Below are the code and all the weights of a small trained network. Each question names an input and a target symbol and asks about switching units off, where a switched-off unit gives its printed mean instead of its output.

import numpy as np


def w(rows, s, z=0):
    codes = np.array(rows[::2]) - 128.0
    scale = np.full(codes.shape[1], s)
    scale[-1] = z or s
    return codes * scale


def norm(h):
    return h / np.sqrt((h * h).mean(-1, keepdims=True) + 1e-5)


def softmax(a):
    e = np.exp(a - a.max(-1, keepdims=True))
    return e / e.sum(-1, keepdims=True)


def log_softmax(a):
    a = a - a.max(-1, keepdims=True)
    return a - np.log(np.exp(a).sum(-1, keepdims=True))


def net(x, mask):
    ids = ['βδημξπφω'.index(c) for c in x.split()]
    T = len(ids)
    res = E[ids] + P[:T]
    u = 0
    for l in range(2):
        r = norm(res)
        for j in range(3):
            rows = slice(3 * j, 3 * j + 3)
            q, k, v = (r @ M[l][rows].T for M in (Q, K, V))
            z = softmax(np.where(np.tri(T) > 0, q @ k.T / 3**0.5, -1e9)) @ v
            o = O[l][rows]
            res = res + np.where(mask[u + j], z, o[:, -1]) @ o[:, :-1]
        u += 3
    return log_softmax(norm(res)[-1] @ U[:, :-1].T + U[:, -1])


Q, K, V, O = {}, {}, {}, {}
E = w([
[241,75,82,141,176,152,117,134],'β',
[101,111,157,82,117,158,124,141],'δ',
[99,252,66,97,226,150,117,102],'η',
[115,115,120,154,127,83,130,188],'μ',
[115,103,140,95,117,137,171,120],'ξ',
[133,121,136,105,82,151,108,135],'π',
[127,114,170,95,133,122,131,125],'φ',
[116,118,190,239,147,184,126,81],'ω',
],0.0033)
P = w([
[164,209,94,171,68,87,112,110],'0',
[100,132,165,129,252,178,255,208],'1',
[86,113,173,106,236,162,205,186],'2',
[82,114,172,96,213,156,174,173],'3',
[89,111,170,83,188,158,142,157],'4',
[70,98,146,73,175,145,136,138],'5',
[89,95,153,83,179,139,111,124],'6',
[81,88,141,85,161,141,108,93],'7',
[105,79,152,75,144,144,97,67],'8',
[111,82,138,85,117,148,84,43],'9',
[132,72,127,73,107,140,90,59],'10',
],0.0015)
Q[0] = w([
[109,90,164,1,97,108,113,109],'L0H0',
[162,163,147,117,78,174,135,42],'L0H0',
[130,119,154,36,79,132,142,57],'L0H0',
[112,101,241,3,67,162,123,54],'L0H1',
[77,89,179,43,47,97,154,154],'L0H1',
[61,155,114,192,123,84,127,153],'L0H1',
[140,188,87,199,167,131,135,170],'L0H2',
[146,53,104,236,168,123,111,250],'L0H2',
[162,199,104,116,138,137,122,67],'L0H2',
],0.0059)
K[0] = w([
[168,219,102,193,2,110,104,65],'L0H0',
[158,197,129,129,114,92,147,206],'L0H0',
[175,212,107,173,52,110,125,163],'L0H0',
[202,221,105,160,40,46,121,125],'L0H1',
[196,196,102,170,109,164,71,47],'L0H1',
[165,51,103,108,188,190,100,120],'L0H1',
[113,89,149,93,216,176,175,151],'L0H2',
[39,21,152,135,155,75,161,228],'L0H2',
[139,165,162,41,162,225,112,47],'L0H2',
],0.006)
V[0] = w([
[156,150,90,31,103,81,121,76],'L0H0',
[122,129,114,152,132,130,245,78],'L0H0',
[138,126,154,123,69,203,93,5],'L0H0',
[236,88,181,104,157,112,97,95],'L0H1',
[151,214,135,124,204,159,84,76],'L0H1',
[147,107,16,143,133,245,133,154],'L0H1',
[147,160,136,81,174,157,135,127],'L0H2',
[101,166,150,97,139,187,117,87],'L0H2',
[130,160,139,141,144,165,252,143],'L0H2',
],0.004)
O[0] = w([
[132,138,34,134,170,32,133,129,169],'L0H0',
[90,118,129,83,98,132,72,23,125],'L0H0',
[85,100,100,250,183,126,89,111,134],'L0H0',
[252,87,150,174,201,67,99,84,164],'L0H1',
[148,241,114,156,226,153,54,106,131],'L0H1',
[81,58,91,78,169,218,28,170,4],'L0H1',
[139,111,103,137,192,101,173,117,133],'L0H2',
[78,116,112,163,198,145,205,135,115],'L0H2',
[115,111,77,185,172,84,95,57,143],'L0H2',
],0.0036,0.0038)
Q[1] = w([
[113,105,88,174,121,151,110,154],'L1H0',
[107,142,156,111,160,157,127,74],'L1H0',
[125,92,110,182,102,145,117,158],'L1H0',
[90,131,212,138,126,139,113,77],'L1H1',
[137,139,40,111,162,177,167,102],'L1H1',
[254,57,162,101,104,134,126,125],'L1H1',
[101,131,149,122,169,160,171,98],'L1H2',
[97,147,91,208,154,87,83,129],'L1H2',
[97,138,125,112,174,147,174,120],'L1H2',
],0.0097)
K[1] = w([
[136,166,42,206,113,165,100,190],'L1H0',
[49,102,186,118,174,181,126,127],'L1H0',
[161,147,80,196,95,141,88,144],'L1H0',
[67,135,192,153,84,197,116,74],'L1H1',
[127,158,54,108,255,114,118,122],'L1H1',
[244,29,197,90,118,138,36,125],'L1H1',
[127,122,101,220,169,139,115,97],'L1H2',
[69,167,142,136,121,46,70,168],'L1H2',
[125,145,78,184,165,119,128,122],'L1H2',
],0.0069)
V[1] = w([
[139,62,185,79,199,97,152,165],'L1H0',
[102,96,179,71,193,163,216,104],'L1H0',
[82,120,131,108,151,70,128,147],'L1H0',
[159,183,119,129,144,52,4,151],'L1H1',
[181,145,90,163,92,87,219,117],'L1H1',
[81,116,118,118,153,136,99,179],'L1H1',
[136,110,157,62,90,88,99,170],'L1H2',
[151,154,105,142,123,160,136,134],'L1H2',
[159,145,172,84,61,121,70,177],'L1H2',
],0.0031)
O[1] = w([
[134,158,83,172,29,214,117,124,200],'L1H0',
[206,159,12,203,34,105,68,161,187],'L1H0',
[136,163,110,143,149,181,97,140,172],'L1H0',
[86,129,126,48,51,145,212,137,115],'L1H1',
[115,99,92,102,150,207,3,135,247],'L1H1',
[183,154,101,142,86,97,167,118,54],'L1H1',
[97,168,97,188,217,110,126,103,112],'L1H2',
[138,94,139,119,99,100,100,126,101],'L1H2',
[114,104,101,181,242,105,129,84,62],'L1H2',
],0.0028,0.0013)
U = w([
[240,49,95,55,197,188,40,113,61],'β',
[100,121,45,233,95,162,148,249,28],'δ',
[93,254,67,78,189,190,99,116,194],'η',
[134,139,186,30,2,127,164,183,254],'μ',
[33,54,47,122,84,74,95,30,123],'ξ',
[52,39,177,127,235,119,186,197,138],'π',
[209,179,135,187,146,20,200,80,121],'φ',
[99,149,228,207,124,229,88,48,75],'ω',
],0.0051,0.00091)

Each question gives the input, a string of symbols that net reads in full, and the target symbol t.
The units are the heads (3 rows each of Q, K, V and O). Each row of codes is followed by its name. A weight is (code - 128) times the scale printed after its matrix; where a second scale follows, it is the last column's (O and U).
mask holds one flag per head, layer by layer. A switched-off head (its flag False) gives its mean, the last column of its rows in O, instead of its output. The means were averaged over made-up inputs and are rounded, as every weight is.
A unit's drop is (log p(t) with every unit on - log p(t) with that unit switched off) / (log p(t) with every unit on - log p(t) with every unit switched off).
The circuit of an input: a set's keep is (log p(t) with only the set's units on - log p(t) with every unit switched off) / (log p(t) with every unit on - log p(t) with every unit switched off). Starting from all 6 units, units are removed one at a time, each time the one whose removal leaves the highest keep (on an exact tie, the one counted first), for as long as the keep stays at least 0.8.
units of the circuit, in order: the units of the circuit, biggest drop first
heads that matter: for each layer, one digit per head in row order, 1 if its drop is at least 0.15 and else 0, layers parted by /
drop of u: that unit's drop, to one decimal
input μ η β φ φ η ξ μ ξ μ μ, target μ: units of the circuit, in order : L0H2
input μ ω μ η η η η μ, target η: heads that matter : 010 / 000
input δ β φ, target δ: units of the circuit, in order : L1H0; L0H1
input π μ β φ ξ, target π: units of the circuit, in order : L0H0; L1H0; L0H1
input δ π φ μ φ ξ, target δ: heads that matter : 000 / 000
input π φ ξ φ φ φ, target π: units of the circuit, in order : L0H0; L0H1; L1H0
input ξ φ ξ φ μ η μ β β μ, target β: heads that matter : 010 / 001
input δ η μ φ β φ φ φ φ π, target δ: heads that matter : 101 / 000
input φ β φ φ μ μ μ, target μ: heads that matter : 100 / 010
input φ μ η φ μ, target η: units of the circuit, in order : L1H2; L0H1; L0H2; L0H0
input π π φ φ φ π, target π: units of the circuit, in order : L0H0; L1H0
input ξ π φ φ π φ φ π ξ, target ξ: heads that matter : 100 / 000
input μ ω φ φ π μ φ ξ π, target μ: heads that matter : 110 / 000
input β φ μ μ φ π, target β: units of the circuit, in order : L0H1
input φ φ δ φ β μ β, target μ: heads that matter : 111 / 010
input ω μ φ η β ξ ξ, target ω: heads that matter : 100 / 000
input φ π μ φ μ μ ξ μ ξ π, target φ: heads that matter : 010 / 000
input μ μ ξ μ ξ μ, target ξ: units of the circuit, in order : L1H2; L0H0; L0H1; L0H2
input μ φ δ φ ξ μ π π π ξ μ, target π: drop of L0H0 : 0.2
input ξ φ φ μ δ, target ξ: units of the circuit, in order : L0H0
